(in the rows, 128 means zero)
Each name stands for a flat space through zero: a line, a plane or more. A row that begins with a name and a colon came from that space; any other row is followed by the name of the space it lies nearest, among the names in its block.
j170-j773: [218 173 125 125 158 156  92 222 140 136 191 162 134  94  85 111 140  93
 186 166  78 105 127]
j170-j773: [ 75  73 101 154 102 134 140  67 121 132 128 117 124 153 110 131  67 178
  85 147 152 136 107]
j687-j238: [ 78 124 156  96 145 119 180 119 116 101 136 112 144  75  89 132 109 102
  87 139 164 165 188]
j553-j823: [123 103 128 102  95 144 132 151 188 133 152 120  94 133  46  99  91 132
 110 148  93  72 166]
j170-j773: [104 100 162 163 122 111 171 104  92  96  88 119 118 121 170  79 158 130
  81  87 205 186 127]
j946-j679: [101 135 157 120 151 139 200 170 123 102 122  75 126  91 135 130 131  76
 138 139 179 129 175]
j553-j823: [131 132 133  91  97 131  81 108 180 142 115 157  97 134  42  52 120 164
  93 110  78  89 161]
j759-j923: [107 157 169 142 136 103 142 120 129 126 101  98 126 104 157  97 118 138
 113  98 123 159 132]
j170-j773: [123 140 137 112 138 118 136 139 133 143 119 116 139 133 163 164 141  94
 153 114 109 127 144]
j759-j923: [115 146 138 118 125 133 114 109 134 123 109 135 119 111  91  80 124 151
 103 119 130 131 142]
j759-j923: [118 129 128 171  91 104 136 114 135 117 109 110 123 120 158 117 101 169
 109 114 149 164  90]
j759-j923: [120 145  97 114 138  93 128  75 104 136  88 112 158 124 165 128 131 155
 150 119 170 144 127]
j759-j923: [ 94 157 169 107 137  99 116  97 131 147 103 140 147  99 125 105 122 121
  98  84  91 183 168]
j170-j773: [ 65 132  97 135 104 167 154 120 127 100 128 108 137 112 112 218  89 134
 117 173 168 129 110]
j553-j823: [187  88 151 153 117 110 112 148 144 131 147 135  82 177 140  65 153 148
 116 105  95  89  98]
j687-j238: [155 148 114 191 113 198 123 205 129 114 147 143 119 102 114 123 120 110
 157 162 149 141  91]
j170-j773: [118 157  93 107 117 146 133 151 159 131 137 103 138 110 104 182  94 124
 167 169 121  93 135]
j771-j225: [102 120 126 167 130 147 136 103 107 137  90 112 122 139 152  84 118 147
 126 115 163 147 115]
j771-j225: [131 129 124  95 135 118 125  89 107 100  85 133 115 144 132  99 191 145
 113 106 182 100 134]
j771-j225: [ 94  86 120  85 105 105 148  83 118 125  85 156 144 144 141 145 178  92
 102  85 177 160 183]
j553-j823: [ 95 114 145 113 150 105 129  64 108 146  85 115 127 157 156  92 141 143
 109  89 131 130 147]
j771-j225: [111 157  90 134 105 173 123 142 151 132  88 102 118 141 140 159 127 130
 176 142 148  84 114]
j771-j225: [111 110 133 109  95 102 142 129 164 141 124 122 129 131 128 148 114 110
 119 110 107 137 160]
j759-j923: [135 125 147 161  91 119 139 165 152 127 125 130 121 116 152 125 124 110
 123 104 121 167 123]
j946-j679: [ 92 205 137 121  93 167 141 192 188  96 107  69 102 117 154 252 128 106
 162 144  99  64  98]
j687-j238: [125 190  96 184  48  87 124 141 156 119  89 122 167  65 188 176  88 159
 149 111 160 231  76]
j687-j238: [117  79 148 146 146  93 143  93 113 159 140 112 130 158 159 102  99 138
 110 111 104 147 130]
j687-j238: [144 149 103  92 104  93 121 127 145 124 116 142 153 110 135 165 147 120
 147 119 138 140 143]
j553-j823: [ 86 116 141 139  75  46 167  81 162 120  99  74 127 111 159 121  69 182
  84 100 143 169 125]
j687-j238: [108 161 100  79  85  91 131  74 154 109  35 111 126 105 113  70 155 169
 123  91 204 123 171]
j687-j238: [ 84 134 152 126 189 174 129 100  78 123 132 129 130 129 112 129 130 121
 105 143 129 124 132]
j687-j238: [154  84 131 171 155 137 105 120 107 190 109 124 111 224 222 103 158 114
 175  88  85  99  95]
j759-j923: [154 133 136 100 161 110 129 124 111 126 124 127 131 129 133  98 164 119
 141 119 139 112 149]
j946-j679: [169 109 125 130 106 106 151 150 123  75 135 130 109 132 147 139 180 130
 117 128 185 114 102]
j687-j238: [117 114 158 148 158 194 152 176 115 131 120 113  99 154 144 114 164  69
 148 124 136  95 144]
j553-j823: [111 108 123 141 114 168 130 148 134 142 127 146 127 140 122 145 129  92
 133 127 125 138 141]
j771-j225: [195 123 120 118 166 102 123 136 110 110 174 115 116 141 123 107 141 161
 144 162 127  70  94]
j759-j923: [131  98  92 147  76 123 127 111 141 105 133 138 116 135 105 130 108 174
 101 145 163 127  95]
j771-j225: [ 67 126 141 119 133 156 141 105  97 122 100 160 155 108 129 163 150  82
  98 107 161 193 164]
j946-j679: [130 103  92  97 160 156 145 123  94 115 138 126 135 158 132 182 167 100
 157 163 173  77 133]
j759-j923: [137 170 138 133 119 163 137 179 153 123  86 112 109  97 113  62 150 104
 160 115 157 118 161]
j771-j225: [109 123 103 128  76 143 122 116 169 128  83 113  99 152 116 111 125 155
 129 117 146  89 127]
j946-j679: [169 129  92 101  95 109 120 147 158 111 149 140 128 119  95 147 133 140
 141 151 137  99 126]
j553-j823: [107 107 127 200  99 172 155 158 119 122 108 121 117 131 163 124 121 110
 130 122 175 168 102]
j687-j238: [101 174 141 129 102 133 108 111 155  97 102 108  99 120 113 139 118 183
  95 125 114  98  90]
j946-j679: [150 130  63  89 119 111  93  78 117 132 122 171 160 115  78 108 128 167
 135 147 164 133 140]
j170-j773: [100  93 113 131 114 111 135 106 139 171 123 115 144 166 170 176 100 114
 145 116  98 137 134]
j687-j238: [143 186  98  81  84  96 117 147 161 103 111 146 159  84 130 209 156 113
 152 125 142 145 137]
j553-j823: [ 99 149 129 139  99 139 132 116 138  91 111 117 112 105 104 131 112 167
  92 136 156 129 105]
j946-j679: [119 114 155 195  99 147 118 158 144 158 137 149 124 123 138 102  90 115
 113 105  85 193 114]
j946-j679: [116 169 161 101 116 111 124 139 145 100 121 133 127 107 137 184 157 112
 106 106 104 136 128]
j946-j679: [146  96 118 167 116 131  78  84  92 135 122 192 129 175 159 123 162 157
  98  98 122 163  69]
j553-j823: [197 141 126 134 120 111 103 173 130  97 186 158 126 126 137 187 156 131
 133 148  99 115  69]
j771-j225: [165 120 130  99 153  89 130 119 109 120 138 134 136 136 146 121 167 124
 135 120 138 117 134]
j170-j773: [139 134 138 174  99 125 150 148 113  83 114 135 124  89 142  99 145 137
 102 118 198 186 102]
j946-j679: [ 81 127 146 124 171 179 122 134 122 175 142 119 135 158 138 184 104  80
 150 137  55 108 146]
j170-j773: [176 136  91 137 130 177 138 216 147 136 171 130 134  97  81 119 109  86
 194 185 141 105 148]
j170-j773: [122 117 149 149 144 113 152 126 109 128 129 111 131 122 155 108 120 124
 121 119 141 156 128]
j771-j225: [ 98 140 174 115 148  91 172 135 146 126 137  61 122 112 150 145  92 121
 120 126  97 119 148]
j759-j923: [180 135 126 147 180 168  72 150  93 169 151 178 138 162 146 113 164 100
 173 126  75 120 105]
j553-j823: [103 174 117  14 150  80  92  60 155 153 119 137 162  95  48 123 104 153
 118 129  75 104 207]
j553-j823: [146  98 148 139 155  83 176 124 117 113 143  60 105 148 168  96 117 154
 129 136 149  89 112]
j946-j679: [165 145  61 102  94 118  86 113 161 128 130 133 124 144  96 145 117 187
 158 160 124  63  96]
j771-j225: [126 128 107  73  82 117 131 152 187 126 135 128 126 133 103 202 133 100
 142 135 103  86 160]
j170-j773: [118 143 107 105 104 117  81  98 153 145 132 148 136 152 124 198 115 154
 125 127  66 108 102]
j759-j923: [134 113 166 131 165 135 128 136 114 121 173 124 108 146 119 132 126 128
 102 141  83 100 111]
[119 139 122 148  98 124 131 133 144 130 113 126 133 104 125 111 104 138
 126 122 141 162 128] | j553-j823
[152 153 118 132 109 157  67 147 122 145 130 227 160 105 105 139 163  92
 130 106 102 198 132] | j771-j225
[150 101 149 143 136  72 122  94  99 159 101 158 150 137 182  58 158 118
 119  62 135 206 148] | j771-j225
[ 80 151 114 106  96 103 170 115 181 127 108  62 130  62  59  73  32 170
 119 154 156 130 186] | j553-j823
[117  92  84 188 133 162 139 121  88 169 109 131 156 153 183 126 111 109
 176 133 174 174 112] | j771-j225
[ 93 128  93 144 121 205 117 119 102 112 111 159 131 128  97 154 138 123
 123 154 177 132 115] | j771-j225
[171 144 105 138  87  76 108 158 156 147 147 145 160 130 195 221 128 112
 170 115  83 164  91] | j687-j238
[139 141 119  93 138  48 142 114 131 147 149 113 179 102 164 184 103 119
 152 128 105 167 147] | j553-j823
[129 141  80  73 114 138  67 105 135 153 151 213 177 117  69 199 129 111
 132 143  84 151 153] | j946-j679
[ 38 168 134 144  69 186 136 164 195 150  99 109 129  98 109 202  63  91
 131 127  83 154 153] | j771-j225
[102 108 141 169  79  52 158  93 135 117 119 102 140 120 196 164  87 167
  86  99 139 203  87] | j759-j923
[108 102 122 162 108 193 141 165 140 142 120 133 111 136 107 105 116  94
 138 135 144 130 146] | j553-j823
[139  98 134 135 156 155 113 131  99 158 126 160 131 175 163 132 174  82
 147 106 111 128 133] | j553-j823
[172 134  70  91 147 148  93 117 102 133 129 181 155 120  79  99 164 126
 163 153 169 115 151] | j687-j238
[147  93 164 153 140 115 177 175 145 136 159  79 101 129 133  69  98 111
 134 134 117 112 148] | j946-j679
[147 128  86 123 118 134 104 122 152 148 136 116 120 152 109 126  99 165
 160 156 108  72 109] | j946-j679
[ 88 117 144 120 146 120 160 100 107 110 145 119 141  84  80 101  86 141
  80 148 157 167 159] | j687-j238
[ 95 171 144 107 121 143 151 143 121  83  88 121 132 103 156 196 183  90
 124 112 173 138 135] | j170-j773
[153 154 152 144 124  87  85 117 125 131 144 159 139 127 163 156 134 152
 108 101  66 166  78] | j170-j773
[116 140 122  87 145 100 110  96 115 149 127 153 168 128 146 186 141 106
 135 114  99 154 149] | j553-j823
[103 146 161 148 120 116 134 103 135 104 109 101 102 107 111  71 101 183
  78 117 134 135 111] | j759-j923
[ 65 133  71 139 106 108 125  36 112 133  95 102 160 130 150 184  65 202
 119 148 164 153  86] | j759-j923
[170 132 118 156  97  83 123 147 153 146 130 122 135 116 155  95 105 146
 151 114 118 158 114] | j170-j773
[169 153 119 177  71 108 135 169 141  87 115 139 127  77 140  97 135 149
 124 119 189 188  91] | j170-j773
[146 137  96 102 115 169  76 139 147 132 153 177 124 144  72 167 139 128
 136 154  88  84 117] | j170-j773
[175 169 109 165  60  75  98 150 186 167 100 144 149  60 108   8  70 168
 152  95 118 215 146] | j553-j823
[118  57 129 143  99 100 156  90 147 119 132  92  86 162 103  58  87 189
  78 131 149  94 122] | j771-j225
[157  97 175 133 168 111 135 146 109 121 187 129 112 154 144 140 143 113
 105 130  78 109 108] | j759-j923
[ 76  71 144  93 135 109 147  77 140 175 104 110 124 176 136 111 116 107
 112  93  98 114 192] | j553-j823
[118  87 134 151 136 178 150 174 112 138 160 150 134 145 141 181 139  54
 139 140 124 147 138] | j946-j679

Each name stands for a flat space through zero: a line, a plane or more. A row that begins with a name and a colon came from that space; any other row is followed by the name of the space it lies nearest, among the names in its block.
j909j328: [136 108 205 123 101  67 104 107 126  33 152 139 123 116 134 148 108 138
 155 133 147  98 130]
j168j370: [129 153 101 133 135 130 109 167 134 156  96 143 129 166 127 125 134 121
  91 152  95 145  98]
j305j533: [ 63 113 118 140 106  83  88 159 147 150  98  97 164 124 141 125 103  96
 107 126 124 140 185]
j549j862: [202 148 126 131 137 175 178 110  79 145 136  66 141 111 108  93 177 137
 205 174 204 126 177]
j549j862: [152 170  60  80 138 120 137 124 186  91 183 131 121 127 164 127  99  91
 111 125 161  73 139]
j549j862: [119 106 121 144 153 129 118 136 143 139 111 139 137 143 113 144 138 137
  91 124  96 163 121]
j909j328: [146 169 122  89 126 128 107 120 143 141 109 170 129 151 118 147 119 109
 118 150 104 133 113]
j168j370: [103 100 161 186 109 148 155 141  75 124 135 138 107  93 110  98 134 141
 171 116 135  93 134]
j305j533: [108 111 130 196 145 149 135 163 120 139 121 190 109 140 113 113 156 168
 106 126  77 126  69]
j302j778: [ 98 105  77 151 157 113 107 144 176 122 154 143 165 128 115 143 119  95
  87 125 125 115 199]
j302j778: [143 128 145 141 122 136 128 140  90 124 124 123 119 140 114 126 133 126
 137 141 131 123 123]
j168j370: [101  93 116 169 155 151 178 130 157 135  96 152 124  62  98  93 143 144
 152 119 116 137 151]
j909j328: [ 94  90 151 173 123 108 134 159 125  68 122 172  97  96 106 119  99 114
 124 116 104  89 128]
j305j533: [ 95 150 124  94 101 139 118  80 144 147 192 182 122 122 158 150 102 128
 134  78 122  82 111]
j909j328: [215 154 107  37 147 126 118  71 135  88 201  67 137 173 153 182 118 106
 107 123 185 130 140]
j302j778: [126 134 122 221 140 165 155 176 106 131 128 214 111 119  91  81 168 154
 154 166 105  79 107]
j305j533: [102 163 127  95  96  85  86 154 149 137  83 133 131 148 150 131  95 100
 106 145 104 135 112]
j549j862: [125 148 107 108 127 126 118 106 157 135 167 146 143 133 148 138 126 128
 125 120 137 108 135]
j302j778: [103 148 125 142  92 106 112 161 119 123 153 117 113 150 183 107 117 141
 117 118 133  91  77]
j302j778: [104 107 143 116 120 121 118 115 122 136 130 111 123 131 142 147 113 135
 109  91 114 148 110]
j549j862: [128 168 119 107 106 116 163 136 164 111  98 137 106  79 152  76 116 127
 177 149 147  96 113]
j60j929: [ 90 134 102 122 106 130 155 138 140 133 143 109 100  96 173  96 102 126
 134  87 140  94 104]
j60j929: [135 124 121 177 118 130 132 194  71  87 148 118  88 151 128 106 113 106
 111 136 134  74 104]
j305j533: [154  74 137  99 167 152 173 100 119 101  94  83  96  93  90 149 111 115
 115  91 122 181 133]
j60j929: [ 56 112 151 120  93  88  72 134 129 169  96 113 153 143 147 152 101 118
  97 101  95 163 135]
j168j370: [175 201 120 111 105 160 140 135  91 196  99  97 137 153 144  88 171 146
 180 185 159 139 106]
j60j929: [164 134 194  52 104  99 124  78 118 118  93  52 119 138 168 148 129 170
 146 117 143 198  65]
j549j862: [103 130 165 130 108  93 126 120 165  98 108 171 123  95 142 113 123 156
 155 132 114 118 103]
j60j929: [146 151 173 131  96 114 106 130  86 117 114 141 140 131 102 125 129 108
 177 176 148 105 165]
j168j370: [150 149 158  86 113 112  83 107 111 115 137 153 129 171 119 176 109 108
 111 136 112 130 114]
j60j929: [ 82 118 152 162  80 135 109 142  57 137 177 137 113 134 135 129 101 109
 141  95 135  65 138]
j60j929: [162 160 128  69 142 134 103  57 169 159 165 149 163 166 151 174 157 167
 119 124 126 164 103]
j305j533: [ 78 135 146 112  96  91  74 123 140 153 109 148 160 135 130 151 103 103
 121 128 108 134 163]
j549j862: [171 126 128 114 152 143 132  76 138 134 182 105 161 144 138 149 169 166
 140 128 164 146 142]
j305j533: [130  76 127 170 153 157 158 139  91 120 149  90 104 129 124 125 142 152
 105  90 128 141 104]
j302j778: [ 90  88 162 174 127 146 155 127 111 133 105 166 108  83 101 110 134 154
 153 105  99 129 116]
j60j929: [ 78 117 175 114  68 108 131  93 105 121 155 107 124  75 156 117  94 123
 189  87 166  85 160]
j305j533: [145 121 157  92 127 151 133  61 112 126 166 149 128 116 109 165 122 127
 153 101 138 123 146]
j168j370: [141 146 132  60 117 109 112  90 149 141 122  80 146 138 158 151 118 125
 126 120 146 164 130]
j305j533: [ 81 139  89 168 111 128 144 193 134 121 131 155  83 120 160  83 103 121
 105 109 105  71  74]
j302j778: [191 166 136  61 151 161 155  59 157 144 112 158 127 118 112 143 154 153
 162 145 128 165 102]
j168j370: [112 100 153 179 116  92  72 177  85  87 168 128 125 192 138 155 118 128
  71 123 110 105 101]
j909j328: [131 142 137 109 114 101 114 131 139 143 103  76 144 145 166 119 141 153
 127 140 139 165 104]
j168j370: [184 151  98 181 146 138 114 203  80 122 147  95 125 212 137 111 170 140
  88 182 139 119  85]
j909j328: [128 168 104 131 123 133  97 140 134 157 139 180 150 159 117 135 133 107
 121 160 116 104 146]
j168j370: [166 168  95 132 129 145 136 147 116 131 159 120 126 154 143 108 145 125
 136 158 158  94 120]
j909j328: [ 86  97 207 214  92  92  90 161  76 143  87 127 168 129 107 107 165 164
 170 171 124 143 160]
j168j370: [ 72 133 139 177  78 127 114 173  75 145 146 144 107 133 147 101 109 120
 137 112 121  69 110]
j909j328: [134 127 136  91 114 140 156 116 106 127 114  80  90 112 148 122 105 126
 135  95 137 140  92]
j549j862: [ 66 106 115 136 125 119  95 128 147 154 148 155 136 145 144 157 107 126
  74  78  85 133 115]
j549j862: [ 51 124 164  92  73  99 124  96 153 152 127 115 102 103 213 122  98 181
 129  47 105 140  35]
j549j862: [153  87 137 121 140 138 148  95  99 105 191  42 124 134 157 146 137 155
 122  80 175 140 124]
j909j328: [126 158 168 119  78 145 125  91  75 201 138  82 157 130 159 109 163 168
 201 134 172 137 133]
j909j328: [107 156 111 136 117 125 114 146 147 126 135 200 122 129 122 123 111 106
 124 139 105  82 125]
j549j862: [132 142  70 118 157 157 171 105 187 171 139 109 148 100 156  98 163 161
 141 120 151 146 133]
j909j328: [169 126 128  70 141 151 142 119  96 115  97  98  84 141 103 158  93  87
  99 111 113 159 102]
j302j778: [161 157 165 125  91 138 122 150  44 123 111 116 101 150 109 120 117 100
 161 162 142 103 119]
j302j778: [ 25  79 118 196 105  88 131 175 158 109 130 131 128  71 153  87  98 123
 124  90 122  84 159]
j60j929: [172 106 140 117 153 153 207 131 118 105  50  67  82  72 107  86 138 144
 163 135 141 178 101]
j302j778: [ 76 110 163 111  96 140 118 111  91 157 100 155 104 107 104 150  83  98
 130  83  88 131 128]
j60j929: [150 138 180 101 108  68 108  99 157  70 109 124 165  96 118 130 125 118
 189 181 171 122 197]
j305j533: [ 52  82  96 126 134 126 124 125 159 161 145  99 121 124 171 145 101 139
  61  38  94 156  97]
j302j778: [119 103 157 155 105  94 116 144  98  75 153 100 134 115 125 123 110 105
 150 136 166  87 182]
j168j370: [ 91  89 192 132 109  49  75  92 166 138 120  54 208 135 180 145 166 201
 137 127 152 205 152]
j305j533: [141 169 110  82 134 122 130 110 186 133 100 168 131 118 132 126 125 125
 134 148 113 137 113]
j60j929: [ 98 113 121 131 132 139 127 129 130 168 101 125 131 125 122 132 126 129
 109 107 101 160 124]
[167 119 129 123 159 212 159  47  92 166 219 164 125 141 110 166 168 171
 142  82 135 123 109] | j60j929
[175 147 145 128 128 179 178 139  68 154  61 113  91 110  87  91 148 128
 178 163 131 150 107] | j60j929
[144 159  71 101 135 162 149  94 148 170 196  98 146 132 171 120 147 139
 138 108 174 107 139] | j909j328
[ 85 119  79 130 140 127 130 133 178 143 152 135 131 121 159 126 116 130
  89  87 113 121 119] | j60j929
[116 137 142 148 112 131 105  95 121 150 186 163 174 129 125 137 151 139
 168 138 154  92 184] | j305j533
[123 169 122 134 107 129 128 127 141 124 148 193 133 108 123 107 126 114
 172 157 140  65 152] | j305j533
[151 129 127 123 111  77 138 167 128  86 105   0 135 120 176  85 129 126
 146 160 198 138 147] | j302j778
[136 139 113 162 123 148 132 162  89 103 171 167  97 144 116 120 116 104
 122 132 128  60 117] | j168j370
[123 132 120  83 127  99 119  73 191  97 182 136 155 103 155 151 110 122
 139 108 160 103 171] | j168j370
[142 133 135 100 131  97  92 117 150  81 161 154 128 160 137 169 106 117
  91 124 117 115 112] | j549j862
[122  69 218  78  95  72 111  51 111  57 171  51 137  98 154 177  92 136
 156  72 179 140 164] | j302j778
[136 166 103  91 122 140 117 132 127 158 107 141 127 143 117 136 110  87
 120 142 118 128 138] | j302j778
[134 110 103 108 161 158 158  97 155 140 153 120 106 130 153 142 137 167
  92  72 110 158  65] | j305j533
[151 159  73  89 158 167 141 109 159 170 127 151 129 140 120 140 133 114
 105 126 112 145 120] | j909j328
[152 171  74 104 148 140 188 114 210 135 114 126 133  73 158  69 155 153
 174 153 164 121 126] | j549j862
[112 141 159  90  90  49  97 121 173  81 110  97 150 108 169 124 101 120
 150 146 157 124 151] | j60j929
[187 158 140 120 150 157 150  87 140 121 141 189 136 119  96 128 168 153
 176 169 138 119 130] | j305j533
[147 119  98 115 170 111 121  87 209 102 191 136 168 136 155 154 155 163
 102 119 146 137 140] | j302j778
[110  97 178 134 122 111 161  72 168  62 168 180 114  54 136 122 124 172
 183  94 141  88 123] | j909j328
[ 96 109 129 137 137 122 121 126 153 142  98 155 141 110 107 134 124 124
 119 123  99 150 148] | j305j533
[116 114 201 132  94 118 135  94  99 132 111 115 131  97 134 117 143 171
 190 123 142 143 120] | j909j328
[145  98 169 129 142 102  98 105 131  84 153 140 140 156 121 173 135 151
 103 123 116 147 115] | j549j862
[133 151 139 110  95  98 126 155 116  99 116  88 102 134 169 105 107 125
 134 135 146 111  87] | j60j929
[138 174 142 155 126 122 112 150 151 132  84 233 139 133  93 108 155 138
 156 201  91 112 116] | j305j533
[177 151 106  91 134 115 164 115 162  60 165  96 109 102 160 107 118 122
 154 137 186  86 129] | j549j862
[ 88 127 143 158 115 121 128 147 139 149  84 167 127 107 123 103 135 146
 142 136  96 134 111] | j909j328

Each name stands for a flat space through zero: a line, a plane or more. A row that begins with a name and a colon came from that space; any other row is followed by the name of the space it lies nearest, among the names in its block.
j85-j307: [ 64 154 118 122 157 138 135 160 110  95 159  88 202 106 164  57 132 167
 146  96 134 159 155]
j169-j334: [ 98 106  66 140 158 145 125 178  91 106 171  77 154 103 114  85 113 184
 123  78 104 128 167]
j652-j531: [149 121 115 111 140 119 153 111 118 128 121 143 129 142 121 145 181  97
 119 178 153  79 154]
j818-j80: [160 118 140 164  87 144 100 114 145 146 137 132  81 122 103 141  89 159
 128 108 124 143  93]
j169-j334: [106 139 155 131 118 122 146 113 155 127 120 122 165 140 134 131 110 113
 143 115 125 167 114]
j85-j307: [121 139 103 120 133 115 125 129 143 126 151 101 157 124 116 115 111 116
 154  98 115 164 128]
j818-j80: [ 48  73 142  80 155 125 102 144  89 146 116 115 121 143 136 118 107 102
 110  84  93 108 129]
j169-j334: [ 91 132  97 114 162 104 134 152 119 113 137  92 191 121 138  93 133 122
 129 124 108 168 159]
j652-j531: [158 149 136 125 130 104  99 134 132 136 101 153  99 118 149 133 134 115
 113 168 120 149 115]
j818-j80: [ 37  67 157 103 133  97 125  90 115 149 122  88 213 158 127  82 153  95
 104 159 134 162 152]
j652-j531: [122 103  92  85 157 136 163 159 133 131 121 130  86 155  86 216  61  63
 156  16  59  81 114]
j169-j334: [139 136 106 141 132 143 140 151 130 116 139 122 119 120 118 140 103 147
 139  90 112 125 128]
j85-j307: [ 99 188 163 109 131 132 120 123 135 111 137 134 163 112 183  79 149 135
 159 132 164 151 118]
j818-j80: [174 160  72  99 156  93  92 143 117 128 140 131 109 104 134 112 163 103
 133 165 127 129 144]
j169-j334: [184 176 132 128 135 115 163 124 147 113  97 171 122 131 148 163 170 100
 130 190 150 110 134]
j652-j531: [143 150 151 158 117  86  99 119 145 134  97 130 160 114 157  94 145 139
  96 214 129 216 126]
j818-j80: [ 51  22 141 116 103  97  71  73 114 184 147  67 167 155  81  81 114 108
  99 129 114 175 128]
j85-j307: [113  80 131 125 133  75 137 128 157 156  71 117 145 164  97 186  73  60
  97 124  47 198 116]
j652-j531: [140 113  98 114 154 101 173 142 143 127  97 129 140 154 102 190 112  69
 123 120  81 129 142]
j652-j531: [154 153 136 125 126 131  93 141 121 131 120 154  79 109 151 125 128 140
 125 138 131 122 109]
j169-j334: [134 132  86 122 152 124 124 161 117 118 139 114 124 115 122 127 115 132
 132 101 102 130 141]
j818-j80: [211 171  94 128 123 111  59 144 131 140 135 153  45  90 133 129 125 134
 132 149 121 139 102]
j818-j80: [111 143 150 140 131 142 185 126 139 105 116 133 174 141 142 136 142 133
 133 135 146 122 142]
j85-j307: [186 124  22 101 138 149 124 127 115 127 215 102  82 115  58 141 139 118
 181  64 142  44 148]
j818-j80: [195 167 153 150  93 125  47 132 142 150 113 171  29  95 149 132  99 155
 121 146 123 159  69]
j652-j531: [142 145 129 117 134 116  95 160 140 138 103 145  74 119 136 161  67 110
 133  81  72 159  89]
j85-j307: [114  88 101 173 136 166 143 163  83 107 148 104 134 112 118  99 137 214
  89 127 133  93 170]
j85-j307: [163 141 168 171  83 122 112  96 162 142 112 144 118 126 129 131 119 147
 119 170 143 177  97]
j169-j334: [144 146 139 127 127 121 143 119 139 124 113 145 133 133 139 139 147 113
 129 158 141 127 128]
j169-j334: [111  94 159 135  98 147 103 103 123 150 136 128 101 135 115 123 112 144
 122 112 139 116 106]
j85-j307: [152 135 110 137 113 120 119 114 150 135 148 115 129 125 104 130 114 123
 146 117 125 154 118]
j652-j531: [148 158 140 141 118 149  93 139 114 122 138 147  88  99 156 100 136 175
 127 138 153 116 114]
[110  65 133 121 102 150  58 120 104 168 153 117  50 126  93 126  77 147
 120  63 107 103  92] | j169-j334
[241 222 105 162 119 142 136 153 156 100 127 176  69  91 147 159 135 158
 153 151 146 120 110] | j818-j80
[144 129 157 170  95 172 150 131 146 123 125 144  92 131 116 165  80 169
 135  80 125 114  97] | j818-j80
[ 96 139 165 101 140  98  95 123 118 137  97 141 143 126 175  96 153 106
 109 178 134 158 124] | j818-j80
[150 150 140 139 116 115 113 115 141 131 121 138 130 120 141 116 142 131
 125 167 143 155 120] | j818-j80
[182 161  83 153 123 106 167 100 157 110 156 108 191 124 106 114 184 124
 145 193 168 151 165] | j818-j80
[ 65  95 125  96 156 113 150 123 109 127 127 102 190 148 130 107 153  97
 120 133 126 122 162] | j818-j80
[117 125  31  23 192 107 138 147 114 129 174 101 121 142  86 162 124  21
 193  31  91  62 149] | j85-j307
[ 84  92 137 104 143 151 120 156 101 134 121 130  90 136 127 147  86 127
 123  57  93  90 116] | j818-j80
[156 101 129 158 103 105 124 111 157 151 106 124 120 143  92 164  94 113
 109 141  95 176 111] | j85-j307
[ 35 134 198  79 162  91 128 121 108 126  74 139 203 144 206  80 179  85
 100 197 142 159 145] | j818-j80
[140 133 123 139 138 131 147 125 104 112 126 137 149 121 146 102 198 152
 103 205 173  93 169] | j169-j334
[145  99 128 147 106 164 108 126 107 138 146 136  69 121 108 132 121 170
 116 112 141  77 119] | j169-j334
[ 58  70 113  92 153 113 135 121 102 138 138  89 179 151 110 107 139  96
 118 113 115 119 160] | j818-j80
[107 153 110  81 180 111 143 158 104 108 113 137 149 125 165 119 165  94
 129 144 125 104 158] | j818-j80
[101 134 156 143 109 117  84 129 145 140 126 111 139 116 142  97  80 148
 129 105 104 209  95] | j652-j531
[157 104  96 131 118 103 125 116 154 149 129 113 118 142  78 167  95  90
 132 110  91 156 118] | j85-j307
[142 135  76 201 147 167 233 179 129  67 143  98 196 121 107 142 123 204
 121 107 120 120 187] | j652-j531
